Below are the code and all the weights of a small trained network. Each question names an input and a class and asks about switching units off, where a switched-off unit gives its printed mean instead of its output.

import numpy as np


def w(rows, s, z=0):
    codes = np.array(rows[::2]) - 128.0
    scale = np.full(codes.shape[1], s)
    scale[-1] = z or s
    return codes * scale


def norm(h):
    return h / np.sqrt((h * h).mean(-1, keepdims=True) + 1e-5)


def f(y):
    return y / 2 * (1 + np.tanh(0.7978845608 * (y + 0.044715 * y**3)))


def log_softmax(a):
    a = a - a.max(-1, keepdims=True)
    return a - np.log(np.exp(a).sum(-1, keepdims=True))


def net(x, mask):
    res = np.array(x, float).reshape(1, 7) / 4 @ E
    u = 0
    for l in range(2):
        y = f(norm(res) @ A[l][:, :-1].T + A[l][:, -1])
        res = res + np.where(mask[u : u + 10], y, B[l][:, -1]) @ B[l][:, :-1]
        u += 10
    return log_softmax(norm(res)[-1] @ U[:, :-1].T + U[:, -1])


A, B = {}, {}
E = w([
[119,142,123,141,104],'x0',
[94,36,14,110,172],'x1',
[130,123,133,107,174],'x2',
[148,122,94,23,47],'x3',
[3,125,187,136,57],'x4',
[79,216,106,153,109],'x5',
[131,125,125,136,105],'x6',
],0.0051)
A[0] = w([
[102,151,107,2,97,31],'L0N1',
[153,190,137,115,61,98],'L0N2',
[115,87,119,137,94,116],'L0N3',
[165,138,208,111,117,215],'L0N4',
[105,82,41,115,122,144],'L0N5',
[64,100,170,118,86,100],'L0N6',
[83,192,146,116,133,254],'L0N7',
[148,140,114,68,80,23],'L0N8',
[174,169,70,143,124,199],'L0N9',
[205,156,127,150,128,243],'L0N10',
],0.013,0.00093)
B[0] = w([
[173,53,101,241,95,254],'L0N1',
[155,101,90,126,154,238],'L0N2',
[137,101,36,112,201,153],'L0N3',
[131,201,33,135,134,229],'L0N4',
[135,225,123,98,166,250],'L0N5',
[160,133,254,43,175,226],'L0N6',
[120,131,64,83,70,216],'L0N7',
[94,57,124,235,129,201],'L0N8',
[61,28,238,62,100,204],'L0N9',
[130,166,177,81,113,227],'L0N10',
],0.0065,0.0045)
A[1] = w([
[107,119,39,107,165,171],'L1N1',
[184,31,171,19,131,113],'L1N2',
[151,125,214,167,209,28],'L1N3',
[85,109,100,176,85,132],'L1N4',
[17,133,112,106,75,191],'L1N5',
[88,233,168,196,182,128],'L1N6',
[142,147,68,144,82,116],'L1N7',
[96,155,160,254,176,92],'L1N8',
[207,164,139,149,62,254],'L1N9',
[49,108,163,163,109,61],'L1N10',
],0.0091,0.0011)
B[1] = w([
[52,158,139,124,105,194],'L1N1',
[184,144,147,106,144,255],'L1N2',
[141,90,117,114,94,193],'L1N3',
[125,101,171,94,99,149],'L1N4',
[250,139,120,94,123,172],'L1N5',
[116,61,81,138,136,227],'L1N6',
[165,143,2,152,170,156],'L1N7',
[158,61,94,145,140,174],'L1N8',
[58,133,124,129,216,206],'L1N9',
[190,144,158,171,130,140],'L1N10',
],0.0097,0.0047)
U = w([
[157,29,114,195,119,5],'0',
[163,164,244,89,125,129],'1',
[146,136,124,109,129,248],'2',
[44,197,129,137,159,80],'3',
],0.011,0.0019)

Each question gives the input, the list of numbers given to net, and the class t.
The units are the neurons (one row each of A and B). Each row of codes is followed by its name. A weight is (code - 128) times the scale printed after its matrix; where a second scale follows, it is the last column's (A, B and U).
mask holds one flag per neuron, layer by layer. A switched-off neuron (its flag False) gives its mean, the last column of its row in B, instead of its output. The means were averaged over made-up inputs and are rounded, as every weight is.
A unit's drop is (log p(t) with every unit on - log p(t) with that unit switched off) / (log p(t) with every unit on - log p(t) with every unit switched off).
The circuit of an input: a set's keep is (log p(t) with only the set's units on - log p(t) with every unit switched off) / (log p(t) with every unit on - log p(t) with every unit switched off). Starting from the 12 units with the biggest drops (on a tie, the unit counted first), units are removed one at a time, each time the one whose removal leaves the highest keep (on an exact tie, the one counted first), for as long as the keep stays at least 0.8.
circuit, biggest first: the units of the circuit, biggest drop first
most important unit: the unit with the biggest drop
top k neurons in layer l: the k neurons of layer l with the biggest drops, biggest first
drop when u is switched off: that unit's drop, to one decimal
input [1,3,6,1,-3,0,6], class 1: most important unit : L0N9
input [-5,-8,-2,5,-7,-7,6], class 3: circuit, biggest first : [L0N4 L1N9]
input [6,6,8,0,-5,0,6], class 3: top 2 neurons in layer 1 : [L1N1 L1N5]
input [-3,7,-4,-6,-7,1,5], class 1: top 4 neurons in layer 1 : [L1N7 L1N6 L1N9 L1N8]
input [-2,7,-5,0,4,-4,-7], class 3: circuit, biggest first : [L0N5 L1N1]
input [-1,-8,1,8,-3,2,8], class 0: circuit, biggest first : [L0N1 L0N8]
input [3,-8,1,-5,3,3,3], class 3: top 2 neurons in layer 1 : [L1N9 L1N2]
input [3,-6,-4,-1,3,0,8], class 3: top 2 neurons in layer 0 : [L0N9 L0N4]
input [2,4,3,-3,5,7,-7], class 2: top 3 neurons in layer 1 : [L1N5 L1N6 L1N2]
input [-5,-6,-8,-5,-5,2,-2], class 3: top 3 neurons in layer 0 : [L0N10 L0N8 L0N6]
input [4,-7,-1,-8,-4,3,5], class 0: top 3 neurons in layer 1 : [L1N6 L1N8 L1N1]
input [6,6,4,6,7,3,-4], class 1: top 2 neurons in layer 0 : [L0N6 L0N4]
input [1,-8,6,-1,5,-3,2], class 3: top 3 neurons in layer 0 : [L0N4 L0N9 L0N10]
input [-4,0,-1,5,8,6,8], class 1: circuit, biggest first : [L0N6]
input [-1,0,-1,-3,2,7,0], class 2: top 2 neurons in layer 0 : [L0N7 L0N9]
input [-4,-3,-1,-5,-2,4,4], class 0: top 2 neurons in layer 0 : [L0N6 L0N5]
input [-2,-7,-4,-7,6,-5,-1], class 0: drop when L0N9 is switched off : 0.3
input [4,-6,-4,4,-5,3,-3], class 3: drop when L1N6 is switched off : 0.1
input [6,3,-1,8,-3,1,3], class 0: drop when L0N8 is switched off : 0.2
input [-4,-6,-1,7,-6,-3,-6], class 0: circuit, biggest first : [L0N8]
